Where the symbols take the items:
from | % ! ^ + * @
z974 | z312 z91 z284 z805 z954 -
z753 | z805 z366 z806 z729 z962 z983
z837 | z620 z645 - - - z652
z637 | z48 z962 z834 z426 z147 z904
z620 | z764 z351 - - z837 z97
z652 | z97 z993 z837 z834 - z365
z729 | - z557 - - z764 z664
z664 | - z120 z729 - z767 z810
z135 | z810 z974 z767 z580 z62 -
z597 | z904 z789 z147 z988 - -
z962 | z753 z988 z751 z764 z224 z783
z650 | z426 z620 - - z987 z988
z988 | z366 z97 z650 z568 z697 z252
z725 | z284 z637 z351 z806 z993 z954
z557 | - z579 - - z568 z120
z825 | - z180 z580 - z91 -
z34 | - z729 - - z426 z526
z180 | - z408 z805 - z983 -
z764 | z729 z568 - - z620 z767
z366 | z526 z767 z426 z557 z988 z920
z846 | z579 z806 - - z834 z48
z120 | - z580 z557 - z284 z312
z993 | z725 z147 z645 z751 - z165
z426 | z34 z764 - - z650 z366
z834 | z846 z751 - - z245 z637
z365 | z62 z165 z652 z637 - -
z789 | z783 z100 z224 z97 - -
z580 | - z805 z579 - z48 z825
z579 | - z967 - - z846 z580
z783 | z983 z252 z962 z767 z789 -
z987 | z650 z837 - - - z697
z97 | z767 z725 z620 z846 z652 z62
z904 | z91 z783 z637 z366 z597 -
z100 | z252 z365 z697 z725 - -
z284 | z120 z48 z568 z967 z725 z974
z983 | z180 z920 z753 z664 z783 -
z252 | z920 z62 z988 z284 z100 -
z312 | - z825 z120 - z974 -
z351 | z568 z834 - - z645 z725
z645 | z351 z245 - - - z993
z806 | z967 z426 - - z751 z753
z767 | z664 z284 z764 z579 z97 z135
z165 | z954 z597 z993 z962 - -
z359 | z751 z987 - - - z224
z48 | z580 z753 z846 z34 z637 z91
z920 | z408 z135 z366 z120 z252 -
z224 | z962 z697 z359 z620 - z789
z408 | - z810 z526 - z920 -
z62 | z135 z954 z97 z48 z365 -
z805 | - z526 z967 - z753 z180
z751 | z806 z650 - - z359 z962
z526 | - z664 z34 - z366 z408
z568 | z557 z846 - - z351 z284
z954 | z974 z904 z725 z753 z165 -
z91 | z825 z983 z48 z526 z904 -
z147 | z637 z224 z245 z650 - z597
z245 | z834 z359 - - - z147
z697 | z988 z652 z987 z351 - z100
z810 | - z312 z664 - z135 -
z967 | - z34 - - z806 z805

The rows follow the links: the fewer symbols apart two items are, the more alike their rows tend to be.

Each row is also shifted at random along 3 hidden directions that mean nothing.

Row, then item:
[686, 209, 95, -202, 177, 204, -118, 10, -353, 51, -70, 188, -205, -25, 70, 366, -22, -117, 124, 93, -245, -223, 504, 271, 45, -277, 298, 71, 194, -271, -45, 185, 124, 184, -217, -161, -51, -343, -57, -88, 283, -116] | z120
[-318, 267, -175, -34, -11, 292, -83, 166, -58, -44, 327, 209, 137, 190, 345, 124, 6, -67, -118, 540, -108, 4, 405, -51, -321, 2, -172, 50, 226, 538, 228, 152, -73, 297, -333, -99, -4, -337, -180, -379, 25, 77] | z664
[-755, -439, 59, 209, 276, 669, 286, 63, 60, -11, -34, 391, 52, -414, 8, -358, 190, 246, -82, -145, 625, 365, -277, 111, -133, 337, -525, -622, -270, 201, 5, -126, 42, -126, 86, -213, 89, 798, 436, 149, -525, 390] | z224
[-366, 17, 175, 174, -161, -365, -16, -201, 581, 291, -36, 839, 324, -222, 24, -420, 160, 53, -259, 368, -83, 61, 12, -210, -91, 521, 239, 245, 151, -259, -99, -205, 291, 113, -3, -149, 333, -57, -90, -25, -239, -364] | z637
[-72, -30, 389, 261, 213, 425, 212, -49, -52, -209, 198, 411, 91, -368, 110, -331, 401, 551, 14, 93, 59, -148, -177, 391, -43, 281, -152, -138, -305, -20, -108, 99, 185, -245, 103, -341, -20, 636, 95, -235, -442, 87] | z751
[618, -251, -157, 94, 45, 580, 152, 78, -46, 258, -554, 362, 67, -56, 10, -51, 393, 189, -183, -149, 316, -288, 81, 418, 168, 21, -603, -472, -132, -87, -404, 23, 74, 94, -170, -75, 61, -110, -37, 234, -60, 217] | z983
[-846, -438, -89, 32, -156, 97, 199, 177, 119, 166, -266, 41, -57, 106, -127, -126, -92, -144, -61, -352, 438, 39, -206, -126, 94, -25, -270, -233, -14, 114, -158, -248, 18, -17, 169, 133, 109, 43, 54, 485, -92, 219] | z789
[-256, 132, -226, 28, -290, 13, -189, 262, 2, 250, -28, 561, -80, 86, -25, -130, -65, -76, -353, 161, 437, 64, -262, -263, -433, 224, 34, 69, 218, 321, 25, -408, 140, -72, 40, 100, 264, -222, -3, 269, -311, 116] | z365
[-413, 322, 466, -6, -12, -235, -133, -88, -178, -85, 329, -19, -32, -161, -135, 210, -97, 129, 229, 18, -197, 94, -70, 11, -255, 5, 716, 181, -54, -172, 209, -155, 184, -180, 48, -49, 162, 217, 111, -288, 57, -171] | z351
[-321, 465, 51, 46, -482, -312, -303, 270, -53, -22, 394, -361, 5, 351, -14, 25, -184, -80, -119, -115, 161, 134, -317, -358, -346, 74, 152, 139, 3, 442, 89, -303, -234, 70, 175, 250, -3, -155, -215, 28, 22, 143] | z97
[32, 198, -44, 117, 312, 53, 52, -287, -49, -288, 68, 225, 31, -355, -148, -401, 305, 424, -5, 411, -119, 55, -323, 44, -305, 187, -220, 92, -168, 273, 251, 247, 26, -445, -30, -132, 62, 600, 319, -326, -489, 61] | z650
[-740, -72, 129, 161, 261, 269, 358, -16, -45, -174, 375, 39, 121, -76, 222, -27, 292, 223, 124, 253, -325, -197, 346, 253, 71, 5, -187, -8, -169, 105, 136, 318, -70, 117, -153, -256, -118, 162, -111, -494, -83, 47] | z967
[695, 315, -285, 7, -329, 139, -364, 187, -63, 233, -213, 446, -99, 184, -38, -60, 88, -34, -434, 50, 426, -161, -235, -43, -298, 79, -66, -55, 159, 250, -201, -333, 13, 52, -75, 75, 146, -281, -135, 313, -50, 111] | z62
[583, 263, 407, -104, 223, 164, -124, -59, -224, -244, 210, -276, -90, -232, 69, 317, -52, 121, 218, -174, -189, 122, 135, 240, -22, -202, 416, -116, -195, -296, 119, 184, 18, -39, -40, -144, -133, 335, 194, -301, 148, -103] | z568
[155, 124, -372, -3, 119, -170, 123, -192, -91, -209, -384, -416, 101, 222, -306, -88, 199, 189, -24, 266, -203, -23, -184, 98, 72, -177, -370, 132, -42, 216, 144, 364, -209, -131, -195, 172, 2, -35, 173, -199, -43, 130] | z366
[-6, -424, 75, -57, 63, 252, 43, -146, 449, 162, 25, 370, 139, -454, 33, -378, -171, -48, -8, -46, 337, 500, -147, -219, -111, 319, -152, -259, -38, -213, -51, -231, 154, 23, 180, -106, 30, 532, 406, 210, -315, -144] | z147
[-950, 48, -108, -355, -29, 101, 39, 186, -6, 270, -318, 345, 145, 196, 1, 354, -31, -195, -86, 290, -50, 148, 478, 15, -138, -214, 83, -92, 278, 146, 157, 104, 94, 359, -498, -10, 176, -483, 150, -71, 188, 82] | z312
[-652, -95, 40, -219, -233, -221, -133, 65, -68, 252, -267, 114, -197, 58, -207, 224, -323, -230, -19, -285, 358, 240, -149, -229, -186, -134, 273, -17, 162, -29, 48, -353, 123, -33, 42, 196, 232, -71, 189, 378, 138, 55] | z165
[291, 74, 325, -33, 169, 245, -72, -116, -188, -135, 269, 234, -218, -538, 17, 36, -106, 170, 131, -26, 202, 172, -92, 40, -316, 42, 378, -239, -151, -214, 147, -157, 178, -361, 205, -162, 29, 599, 413, -92, -295, -62] | z645
[606, 297, 307, -297, 102, 400, -135, 48, -237, 166, -282, 40, 1, -279, -53, 446, -50, 76, 100, -120, 66, 70, 299, 287, -78, -241, 276, -387, -83, -336, 25, 107, 106, 109, -253, -110, 78, 82, 337, -72, 171, -39] | z284
[571, -175, -510, -204, 100, 170, 9, -63, -105, 75, -480, -114, 9, 224, -84, -49, 111, -33, -19, 13, 32, -154, 159, 66, 164, -259, -496, -129, 127, 87, -53, 317, -154, 49, -295, 77, -34, -315, 37, 73, 52, 188] | z408

The symbols that take the first to the second take the third to the fourth, perhaps in another order. What is the fourth?
Answers are names.
[109, 379, 420, -105, 331, 374, -35, -83, -128, -155, 164, 61, 120, -395, 76, 196, 49, 248, 179, 99, -122, 220, 270, 264, -276, -70, 246, -272, -181, -138, 173, 215, 34, 15, -116, -263, -2, 452, 343, -435, -43, -68]
to [-83, 39, 123, 234, 206, 60, 241, -2, -112, -244, 336, 268, -71, -43, 253, 12, 297, 223, 8, 236, -561, -572, 231, 363, 219, 108, 64, 367, -71, -70, -4, 269, 103, -12, -8, -253, -63, -136, -339, -363, -11, -40]
as [-308, 451, -96, -4, -233, 82, -280, 235, -37, -64, 339, -225, 218, 334, 201, 97, -41, -60, -108, 260, 85, 92, 34, -142, -368, -37, -85, 12, -5, 595, 90, -71, -261, 270, -199, 40, -74, -265, -146, -255, 42, 175]
to z580

[-90, -127, -482, -174, 193, 547, 146, -20, 154, 184, -644, 155, 292, -27, -255, -197, 260, 220, -214, 356, 444, 311, 15, 63, -185, -43, -862, -536, 15, 347, 103, 366, -208, 35, -514, 6, 136, 121, 595, -35, -276, 393]
to [-353, -59, -139, -297, 118, 512, 107, 156, -99, 297, -402, 287, 165, -110, -22, 405, -11, -118, 0, 201, 211, 271, 521, 109, -165, -230, -229, -464, 101, 149, 68, 198, 26, 376, -540, -47, 43, -173, 455, -118, 87, 149]
as [-280, 31, 49, -260, -163, 37, -48, 114, -8, 307, -491, 233, 46, -19, -299, 247, -211, -107, -177, -119, 376, 181, 50, -6, -163, -80, 161, -262, 116, -58, -88, -133, 129, 92, -158, 31, 288, -151, 306, 305, 129, 65]
to z983

[7, -22, -279, 61, 31, -353, 40, -219, -71, -148, -288, -476, -83, 130, -454, -250, 63, 170, 17, -7, -42, 90, -506, -136, -3, -78, -224, 244, -90, 237, 111, 118, -204, -492, 82, 213, 14, 131, 217, 6, -135, 160]
to [311, 421, 196, 228, -63, 52, -213, 37, -73, -259, 574, -249, 15, -70, 165, 3, -38, 151, -46, 86, 54, 52, -199, -43, -387, 128, 161, 54, -233, 312, 130, -94, -128, -155, 172, -125, -56, 289, 1, -314, -151, 2]
as [784, 17, -255, -176, -125, 133, -134, 259, -186, 84, -146, -536, -96, 407, 180, 407, -242, -432, -9, -327, 76, -29, 244, -69, 207, -306, -282, -165, 60, 173, -126, 96, -280, 347, -38, 202, -229, -394, -241, 244, 415, 75]
to z120

[-136, -191, 212, 285, -119, -65, 274, 48, -93, 53, -111, 255, -138, 55, -21, -121, 320, 319, -67, -195, -18, -563, -337, 330, 252, 208, 50, 49, -193, -138, -378, -152, 185, -126, 217, -18, 23, -20, -397, 172, -53, 93]
to [295, 108, -338, -24, 174, -42, 79, -159, -73, -175, -366, -61, 2, 122, -250, -204, 258, 347, -43, 249, -136, -80, -122, 116, 4, -140, -374, 140, -57, 171, 105, 483, -218, -286, -202, 33, 100, -56, 198, -256, -89, 135]
as [241, -30, 300, 321, 250, 270, 273, -35, -102, -235, 257, -126, 42, -161, 174, -106, 389, 333, 157, -83, -267, -338, -51, 392, 216, 74, -33, -49, -314, -122, -166, 130, 11, -84, 144, -257, -104, 296, -216, -321, -92, -6]
to z34

[1128, 336, 463, -7, 114, 127, -189, -55, -402, -150, 137, 100, -260, -438, -117, 119, 31, 138, 66, -185, -135, -177, -100, 326, -96, -49, 574, 80, -195, -380, 7, -90, 208, -328, 176, -201, -16, 320, 35, -166, -39, -226]
to [-939, 42, 100, -102, -508, -809, -213, 49, -111, 227, -205, 233, -365, 363, -377, 220, -440, -298, -23, -217, -32, -65, -153, -287, -55, -101, 801, 543, 357, 21, -19, -551, 153, -141, 122, 353, 322, -576, -181, 426, 277, -191]
as [-497, 22, -141, 27, 293, -148, 197, -138, -151, -420, 225, -500, 52, 132, -41, 66, -63, 50, 266, 166, -501, -8, 134, -45, 95, -227, -67, 245, -33, 197, 393, 476, -251, -43, -86, 11, -185, 14, 8, -409, 102, -4]
to z920

[-43, 97, 120, -284, -315, -286, -242, 101, -107, 307, -393, -4, -77, 90, -287, 339, -282, -240, -60, -268, 218, 59, -67, -47, 34, -205, 416, 38, 201, -201, -109, -273, 49, 96, -54, 260, 236, -353, 74, 427, 311, -12]
to [-749, -238, -162, 146, -290, -193, 47, 89, -35, 309, -221, 707, -295, 180, -180, -240, 103, 21, -256, 42, 235, -407, -330, 61, 20, 230, 195, 252, 234, 81, -218, -442, 275, -154, 86, 130, 278, -386, -318, 436, -177, 30]
as [-155, 421, -88, 278, 149, -173, 50, -285, -152, -256, 145, 598, 7, -73, -137, -357, 501, 513, -168, 834, -356, -340, -64, 191, -301, 215, 111, 576, 50, 230, 170, 342, 83, -303, -184, -161, 152, 1, -45, -582, -342, -67]
to z351

[-50, 160, -116, 71, -80, 283, -234, 125, -4, -18, 302, 375, -72, -148, 87, -204, -104, -40, -175, -19, 509, 307, -286, -234, -507, 243, -154, -173, 12, 416, 41, -395, -14, -135, 125, 83, 54, 343, 208, 94, -390, 176]
to [203, 188, 534, -118, 251, 223, -64, -21, -74, -213, 199, -552, 65, -439, -65, 310, -281, -54, 323, -343, 61, 399, -40, 105, -127, -251, 213, -388, -308, -202, 158, 57, 32, -129, 169, -152, -143, 670, 495, -191, 32, 42]
as [-403, 26, 101, -361, -288, -409, -165, 175, -66, 266, -413, -685, -14, 392, -292, 628, -422, -432, 123, -465, -5, 148, 206, -122, 211, -479, 376, 12, 149, -181, -32, -74, -153, 277, -118, 271, 73, -509, -44, 325, 665, -93]
to z580

[-525, -49, 241, -210, 144, 476, -19, 3, -99, 134, -117, 408, 1, -509, -139, -14, -136, 19, 2, 7, 522, 691, -96, -89, -441, 88, -22, -591, -109, 81, 173, -235, 161, -103, -15, -67, 143, 634, 802, 63, -297, 175]
to [-319, 70, 20, 101, 329, 112, 119, -212, -2, -288, 97, -70, 144, -263, -156, -349, 248, 377, 108, 333, -30, 358, -271, 48, -281, 100, -181, -26, -216, 357, 211, 254, -146, -394, -12, -140, 109, 573, 473, -404, -377, 236]
as [-311, -80, -381, -121, -175, -272, 44, 65, 65, 145, -525, -295, 25, 389, -445, -69, -42, -44, -100, -110, 181, 142, -225, -196, 104, -97, -279, -28, 97, 214, 9, 27, -228, -104, -47, 335, 103, -140, 200, 313, 47, 166]
to z48

[-363, -135, -439, -184, 181, 371, 180, 108, 109, 159, -665, -112, 362, 35, -255, -198, 158, 145, -129, 129, 287, 402, 12, -68, -17, -84, -837, -502, -94, 366, 118, 350, -248, 39, -444, 114, 154, 105, 553, -20, -100, 378]
to [-565, 19, -8, -68, 117, -125, 95, -149, 294, 189, 129, 578, 272, 31, 229, -101, 134, -124, 64, 570, -423, -92, 552, -13, 22, 190, 93, 313, 260, -130, 126, 273, 136, 356, -350, -207, 52, -510, -297, -317, 72, -338]
as [-621, -127, 228, -124, -59, -451, 177, -188, 597, 154, -12, -249, 518, 130, 119, -24, -113, -183, 150, 35, -312, 248, 284, -275, 269, 74, 100, 146, 34, -274, -53, 83, -78, 413, -105, 17, 76, -225, -252, -128, 362, -336]
to z729

[263, -269, -220, -249, 87, 198, 95, -65, 255, 288, -304, 99, 203, 12, 198, 75, -88, -202, 12, 56, -8, 115, 523, -22, 280, -44, -416, -242, 110, -165, -153, 154, -28, 421, -277, -39, -82, -364, -16, 69, 217, -89]
to [1256, 157, -359, -129, -73, 287, -292, 216, -253, 152, -95, 440, -157, 259, 270, 176, 180, -113, -295, 189, 62, -473, 217, 171, -95, -50, -139, 55, 189, 69, -190, -5, 13, 213, -270, 5, -84, -586, -376, 151, 93, -20]
as [-450, -318, -123, -7, -16, 120, 278, 168, -12, 135, -243, -315, 62, 414, 62, 268, 16, -147, 51, -253, -39, -159, 288, 107, 418, -226, -396, -129, -18, -51, -205, 119, -79, 279, -116, 124, -140, -433, -216, 162, 348, 236]
to z312

[475, -125, -100, 140, -165, -217, 128, 150, -102, 190, -355, -150, -158, 346, -72, 97, 191, 22, -173, -342, -1, -606, -22, 233, 466, -97, 11, 71, -100, -353, -506, -123, 84, 84, 75, 161, 20, -612, -554, 454, 330, 4]
to [-912, 51, -283, -65, 168, -267, 229, -142, 62, -234, -267, -968, 326, 378, -305, -33, -10, 125, 147, 74, -136, 513, -79, -146, 129, -319, -552, -42, -32, 453, 323, 488, -443, -73, -186, 242, -80, 152, 391, -234, 103, 332]
as [-136, -146, -188, 42, -338, -418, -115, -45, 257, 335, -227, 960, -137, 0, -122, -324, -33, -94, -276, 250, 98, -152, -182, -195, -56, 377, 294, 364, 376, -217, -143, -492, 377, 20, 43, 68, 347, -470, -188, 470, -185, -318]
to z224

[1190, -4, -311, 21, -262, 220, -308, 149, -204, 170, -133, 370, -342, -35, -9, -110, -48, -109, -351, -148, 487, -186, -340, -63, -189, 145, -77, -39, 97, 62, -241, -449, 200, -149, 137, 112, 71, -125, -92, 592, -230, 82]
to [-150, 159, 103, -131, -326, -423, -204, 43, -165, 342, -335, 316, -227, 186, -279, 257, -192, -183, -185, -117, 137, -109, -19, -42, -98, -183, 578, 213, 244, -162, -101, -364, 190, 46, -27, 219, 374, -493, 7, 347, 263, -134]
as [282, 355, 391, -189, -25, 29, -215, -1, -203, 146, -226, 427, -119, -283, -271, 289, -106, 79, -43, -60, 173, 25, -60, 167, -329, -47, 588, -79, -21, -270, -54, -166, 260, -164, -54, -87, 255, 87, 295, 108, 1, -159]
to z48

[-258, -40, -464, -136, 42, -81, 70, 11, -96, 144, -388, 246, -60, 378, -146, -43, 108, -23, -197, 373, -143, -183, 218, 50, 62, -147, -306, 230, 232, 248, 113, 201, -31, 127, -389, 107, 89, -579, -59, -65, 58, 42]
to [286, 156, -3, -305, 18, 447, -95, 95, -151, 285, -564, 419, 118, -78, -154, 213, 53, 6, -151, 120, 341, 90, 230, 269, -167, -116, -61, -404, 41, -83, -80, -1, 106, 178, -424, -60, 240, -187, 300, 126, 81, 102]
as [-70, 15, 82, 101, 130, -85, 100, -257, 192, -79, 383, 212, 182, -182, 245, -60, 107, 1, 59, 424, -536, -119, 429, 50, 53, 93, 193, 340, 41, -168, 156, 212, 86, 221, -137, -238, -20, -87, -286, -424, 64, -377]
to z426

[163, 51, -394, 152, -52, -402, -72, -190, -86, -154, -329, -88, -176, 112, -401, -340, 235, 222, -67, 87, -62, -56, -488, -70, 20, -97, -75, 261, 52, 154, 140, 106, -111, -467, 71, 213, 149, 18, 95, -9, -158, 75]
to [428, 490, -371, 33, -411, 38, -215, 203, -106, 342, -149, 842, -66, 333, -21, -68, 274, 67, -513, 478, 168, -432, 101, 87, -338, 212, 100, 319, 304, 309, -171, -207, 128, 155, -399, 16, 325, -695, -415, 48, -53, -81]
as [478, 523, 140, 218, 36, 115, -158, 45, -118, -227, 506, -36, 42, -24, 222, -16, 160, 146, -69, 192, -113, -35, 16, 92, -317, 43, 106, 131, -103, 275, 162, 63, -24, -71, 12, -114, -118, 124, -201, -457, -138, -68]
to z120

